Below is a small trained network, with its code and all its weights. Each question gives an input and a class and asks what happens when units are switched off, that is, made to give their printed mean instead of their output.

import numpy as np


def w(rows, s, z=0):
    codes = np.array(rows[::2]) - 128.0
    scale = np.full(codes.shape[1], s)
    scale[-1] = z or s
    return codes * scale


def f(y):
    return y / 2 * (1 + np.tanh(0.7978845608 * (y + 0.044715 * y**3)))


def log_softmax(a):
    a = a - a.max(-1, keepdims=True)
    return a - np.log(np.exp(a).sum(-1, keepdims=True))


def net(x, mask):
    res = np.array(x, float).reshape(1, 4) / 4 @ E
    y = f(res @ A[0][:, :-1].T + A[0][:, -1])
    res = res + np.where(mask, y, B[0][:, -1]) @ B[0][:, :-1]
    return log_softmax(res[-1] @ U[:, :-1].T + U[:, -1])


A, B = {}, {}
E = w([
[162,71,41,247,91,84,83,82],'x0',
[79,70,62,130,176,88,99,220],'x1',
[48,202,174,169,214,222,109,19],'x2',
[193,138,109,126,151,173,254,113],'x3',
],0.0074)
A[0] = w([
[138,189,178,92,128,190,168,117,136],'n1',
[161,164,146,123,134,181,170,102,114],'n2',
[87,183,166,125,196,221,155,107,163],'n3',
[145,180,156,118,147,203,185,107,129],'n4',
[172,95,114,70,141,123,203,190,167],'n5',
[2,113,128,111,177,119,65,158,186],'n6',
[118,194,222,78,110,154,138,136,158],'n7',
[116,137,112,173,137,135,104,52,185],'n8',
[71,196,162,132,227,234,146,96,159],'n9',
[68,152,175,89,100,113,29,134,168],'n10',
[110,160,143,179,120,154,88,26,255],'n11',
[170,118,116,136,85,114,131,135,119],'n12',
[104,41,52,159,157,87,101,169,226],'n13',
[117,157,149,121,98,117,102,101,119],'n14',
[132,130,108,195,117,136,105,43,160],'n15',
[201,72,69,148,77,83,145,148,141],'n16',
[169,175,146,142,120,189,169,83,180],'n17',
[143,114,88,200,150,141,128,59,133],'n18',
],0.0095,0.0052)
B[0] = w([
[71,188,94,102,157,135,84,93,187],'n1',
[104,120,96,126,101,150,85,95,164],'n2',
[95,174,82,119,221,32,152,111,224],'n3',
[95,136,83,99,132,135,65,81,187],'n4',
[136,138,108,163,198,97,215,155,202],'n5',
[51,151,132,164,119,177,103,161,229],'n6',
[95,209,145,108,165,146,134,131,196],'n7',
[101,168,124,133,128,163,201,135,184],'n8',
[88,188,65,125,248,2,163,118,248],'n9',
[134,118,183,157,93,143,117,193,200],'n10',
[103,156,117,130,120,171,252,124,225],'n11',
[157,106,125,127,118,114,127,127,151],'n12',
[107,132,106,175,143,113,110,195,236],'n13',
[147,118,148,133,117,136,154,140,137],'n14',
[109,153,139,140,122,156,200,144,185],'n15',
[167,81,106,178,125,88,136,178,212],'n16',
[107,117,113,123,85,170,92,87,188],'n17',
[105,154,159,119,124,154,211,143,178],'n18',
],0.011)
U = w([
[156,138,189,85,110,134,80,127,94],'0',
[115,143,97,93,155,114,125,24,90],'1',
[123,48,148,119,141,128,72,63,1],'2',
[109,141,128,138,147,124,148,159,219],'3',
[247,59,117,138,121,80,139,138,123],'4',
[114,93,126,141,91,132,40,138,89],'5',
[136,126,151,126,78,184,151,75,118],'6',
],0.015,0.0043)

Each question gives the input, the list of numbers given to net, and the class t.
The units are the neurons (one row each of A and B). Each row of codes is followed by its name. A weight is (code - 128) times the scale printed after its matrix; where a second scale follows, it is the last column's (A, B and U).
mask holds one flag per neuron, in row order. A switched-off neuron (its flag False) gives its mean, the last column of its row in B, instead of its output. The means were averaged over made-up inputs and are rounded, as every weight is.
A unit's drop is (log p(t) with every unit on - log p(t) with that unit switched off) / (log p(t) with every unit on - log p(t) with every unit switched off).
The circuit of an input: a set's keep is (log p(t) with only the set's units on - log p(t) with every unit switched off) / (log p(t) with every unit on - log p(t) with every unit switched off). Starting from the 12 units with the biggest drops (on a tie, the unit counted first), units are removed one at a time, each time the one whose removal leaves the highest keep (on an exact tie, the one counted first), for as long as the keep stays at least 0.8.
circuit, biggest first: the units of the circuit, biggest drop first
unit that matters most: the unit with the biggest drop
top k neurons: the k neurons with the biggest drops, biggest first
drop of u: that unit's drop, to one decimal
input [6,2,-4,-5], class 5: circuit, biggest first	(n9; n11)
input [3,6,-1,-1], class 5: circuit, biggest first	(n9; n11; n3)
input [8,-5,-2,3], class 6: circuit, biggest first	(n9; n3)
input [5,-8,-4,-1], class 4: circuit, biggest first	(n16; n6; n7)
input [-8,8,-4,-8], class 5: circuit, biggest first	(n9; n11; n3)
input [5,-3,4,1], class 1: top 3 neurons	(n10; n13; n6)
input [5,8,-5,-1], class 4: unit that matters most	n16
input [6,-2,-1,6], class 6: top 3 neurons	(n9; n3; n18)
input [4,6,-7,-6], class 5: top 2 neurons	(n13; n6)
input [6,0,6,5], class 1: drop of n13	0.1
input [-5,-8,-7,-2], class 0: drop of n3	0.2
input [-7,-6,-6,-6], class 0: drop of n9	0.2
